Below are the code and all the weights of a small trained network. Each question names an input and a target symbol and asks about switching units off, where a switched-off unit gives its printed mean instead of its output.

import numpy as np


def w(rows, s, z=0):
    codes = np.array(rows[::2]) - 128.0
    scale = np.full(codes.shape[1], s)
    scale[-1] = z or s
    return codes * scale


def f(y):
    return y / 2 * (1 + np.tanh(0.7978845608 * (y + 0.044715 * y**3)))


def softmax(a):
    e = np.exp(a - a.max(-1, keepdims=True))
    return e / e.sum(-1, keepdims=True)


def log_softmax(a):
    a = a - a.max(-1, keepdims=True)
    return a - np.log(np.exp(a).sum(-1, keepdims=True))


def net(x, mask):
    ids = ['Ξβζηλστψω'.index(c) for c in x.split()]
    T = len(ids)
    res = E[ids] + P[:T]
    r = res
    for j in range(2):
        rows = slice(4 * j, 4 * j + 4)
        q, k, v = (r @ M[0][rows].T for M in (Q, K, V))
        z = softmax(np.where(np.tri(T) > 0, q @ k.T / 4**0.5, -1e9)) @ v
        o = O[0][rows]
        res = res + np.where(mask[j], z, o[:, -1]) @ o[:, :-1]
    y = f(res @ A[0][:, :-1].T + A[0][:, -1])
    res = res + np.where(mask[2:14], y, B[0][:, -1]) @ B[0][:, :-1]
    return log_softmax(res[-1] @ U[:, :-1].T + U[:, -1])


Q, K, V, O, A, B = {}, {}, {}, {}, {}, {}
E = w([
[167,127,235,94],'Ξ',
[107,90,99,124],'β',
[56,185,119,113],'ζ',
[20,83,65,83],'η',
[169,123,114,33],'λ',
[149,171,3,163],'σ',
[137,71,109,170],'τ',
[154,34,85,103],'ψ',
[224,43,112,138],'ω',
],0.019)
P = w([
[31,32,190,121],'0',
[115,76,127,128],'1',
[155,106,108,123],'2',
[210,130,97,118],'3',
[250,147,89,112],'4',
[253,140,92,108],'5',
],0.0071)
Q[0] = w([
[130,3,82,164],'head 1',
[173,68,122,92],'head 1',
[105,50,135,130],'head 1',
[87,208,221,128],'head 1',
[111,63,103,43],'head 2',
[125,128,130,30],'head 2',
[187,81,89,13],'head 2',
[111,115,203,120],'head 2',
],0.016)
K[0] = w([
[169,253,151,145],'head 1',
[164,169,155,113],'head 1',
[129,168,201,119],'head 1',
[93,6,166,208],'head 1',
[160,213,130,108],'head 2',
[133,225,148,41],'head 2',
[187,242,150,130],'head 2',
[148,75,180,95],'head 2',
],0.013)
V[0] = w([
[37,177,140,215],'head 1',
[163,98,86,188],'head 1',
[77,123,99,179],'head 1',
[224,88,196,254],'head 1',
[179,223,64,137],'head 2',
[153,89,218,151],'head 2',
[120,225,193,88],'head 2',
[116,84,128,114],'head 2',
],0.0076)
O[0] = w([
[199,199,21,189,2],'head 1',
[13,41,165,219,137],'head 1',
[56,158,169,222,96],'head 1',
[177,198,188,119,64],'head 1',
[42,76,20,204,119],'head 2',
[197,138,185,78,105],'head 2',
[249,194,2,76,54],'head 2',
[183,164,179,134,158],'head 2',
],0.0049,0.0051)
A[0] = w([
[171,2,104,82,44],'neuron 1',
[147,120,181,18,99],'neuron 2',
[100,119,197,215,89],'neuron 3',
[156,66,189,171,60],'neuron 4',
[14,147,180,100,114],'neuron 5',
[5,208,95,13,139],'neuron 6',
[88,178,240,153,178],'neuron 7',
[72,172,138,106,130],'neuron 8',
[89,129,150,198,255],'neuron 9',
[150,79,124,62,92],'neuron 10',
[75,84,105,106,168],'neuron 11',
[86,54,103,37,184],'neuron 12',
],0.01,0.0099)
B[0] = w([
[58,93,128,185,204],'neuron 1',
[128,108,145,166,216],'neuron 2',
[94,114,58,110,148],'neuron 3',
[68,78,90,119,156],'neuron 4',
[148,194,71,137,154],'neuron 5',
[167,2,79,152,180],'neuron 6',
[164,82,110,99,175],'neuron 7',
[163,112,109,132,133],'neuron 8',
[99,155,119,38,210],'neuron 9',
[90,112,163,155,183],'neuron 10',
[135,181,143,150,200],'neuron 11',
[190,242,163,163,248],'neuron 12',
],0.0098,0.014)
U = w([
[206,109,54,125,160],'Ξ',
[127,138,147,186,143],'β',
[95,113,147,86,200],'ζ',
[71,142,72,143,22],'η',
[178,227,133,78,153],'λ',
[198,107,159,128,167],'σ',
[174,57,70,78,114],'τ',
[175,167,172,36,158],'ψ',
[132,8,105,164,1],'ω',
],0.011,0.0081)

Each question gives the input, a string of symbols that net reads in full, and the target symbol t.
The units are the heads (4 rows each of Q, K, V and O) and the neurons (one row each of A and B). Each row of codes is followed by its name. A weight is (code - 128) times the scale printed after its matrix; where a second scale follows, it is the last column's (O, A, B and U).
mask holds one flag per unit, heads first, then neurons. A switched-off unit (its flag False) gives its mean, the last column of its rows in O or B, instead of its output. The means were averaged over made-up inputs and are rounded, as every weight is.
A unit's drop is (log p(t) with every unit on - log p(t) with that unit switched off) / (log p(t) with every unit on - log p(t) with every unit switched off).
The circuit of an input: a set's keep is (log p(t) with only the set's units on - log p(t) with every unit switched off) / (log p(t) with every unit on - log p(t) with every unit switched off). Starting from the 12 units with the biggest drops (on a tie, the unit counted first), units are removed one at a time, each time the one whose removal leaves the highest keep (on an exact tie, the one counted first), for as long as the keep stays at least 0.8.
units of the circuit, in order: the units of the circuit, biggest drop first
most important unit: the unit with the biggest drop
k most important neurons: the k neurons with the biggest drops, biggest first
which heads matter: for each layer, one digit per head in row order, 1 if its drop is at least 0.15 and else 0, layers parted by /
drop of u: that unit's drop, to one decimal
input τ β σ τ, target η: 2 most important neurons	(neuron 3; neuron 6)
input λ Ξ ω λ η, target β: most important unit	neuron 12
input β Ξ σ τ, target ζ: 2 most important neurons	(neuron 9; neuron 6)
input β β ω ζ, target Ξ: units of the circuit, in order	(neuron 6; neuron 5)
input β η ω τ, target τ: 2 most important neurons	(neuron 12; neuron 7)
input λ λ λ, target β: 2 most important neurons	(neuron 12; neuron 1)
input η λ Ξ ζ Ξ ζ, target τ: units of the circuit, in order	(neuron 6; neuron 12)
input σ β η, target Ξ: units of the circuit, in order	(neuron 6; neuron 12)
input β τ ψ, target ζ: units of the circuit, in order	(head 2; neuron 6)
input η Ξ ψ, target σ: which heads matter	11
input Ξ ω β τ σ τ, target η: units of the circuit, in order	(head 2; head 1; neuron 3; neuron 9)
input λ λ ω, target β: units of the circuit, in order	(neuron 12; head 1; neuron 6; neuron 1)
input ω β Ξ ζ, target τ: 3 most important neurons	(neuron 6; neuron 12; neuron 7)
input ψ λ ψ τ ψ, target β: most important unit	neuron 1
input ω ψ ψ ζ λ, target σ: 3 most important neurons	(neuron 12; neuron 6; neuron 9)
input τ η β, target λ: 2 most important neurons	(neuron 6; neuron 1)
input ψ ω σ η ω, target η: 2 most important neurons	(neuron 6; neuron 9)
input λ σ β, target η: 2 most important neurons	(neuron 3; neuron 7)
input ω ψ τ ψ, target ζ: drop of head 1	0.5
input ψ λ σ τ τ β, target λ: drop of neuron 4	0.2
input τ ψ τ, target τ: drop of neuron 4	0.1
input ω τ λ ω ω λ, target β: most important neuron	(neuron 12)
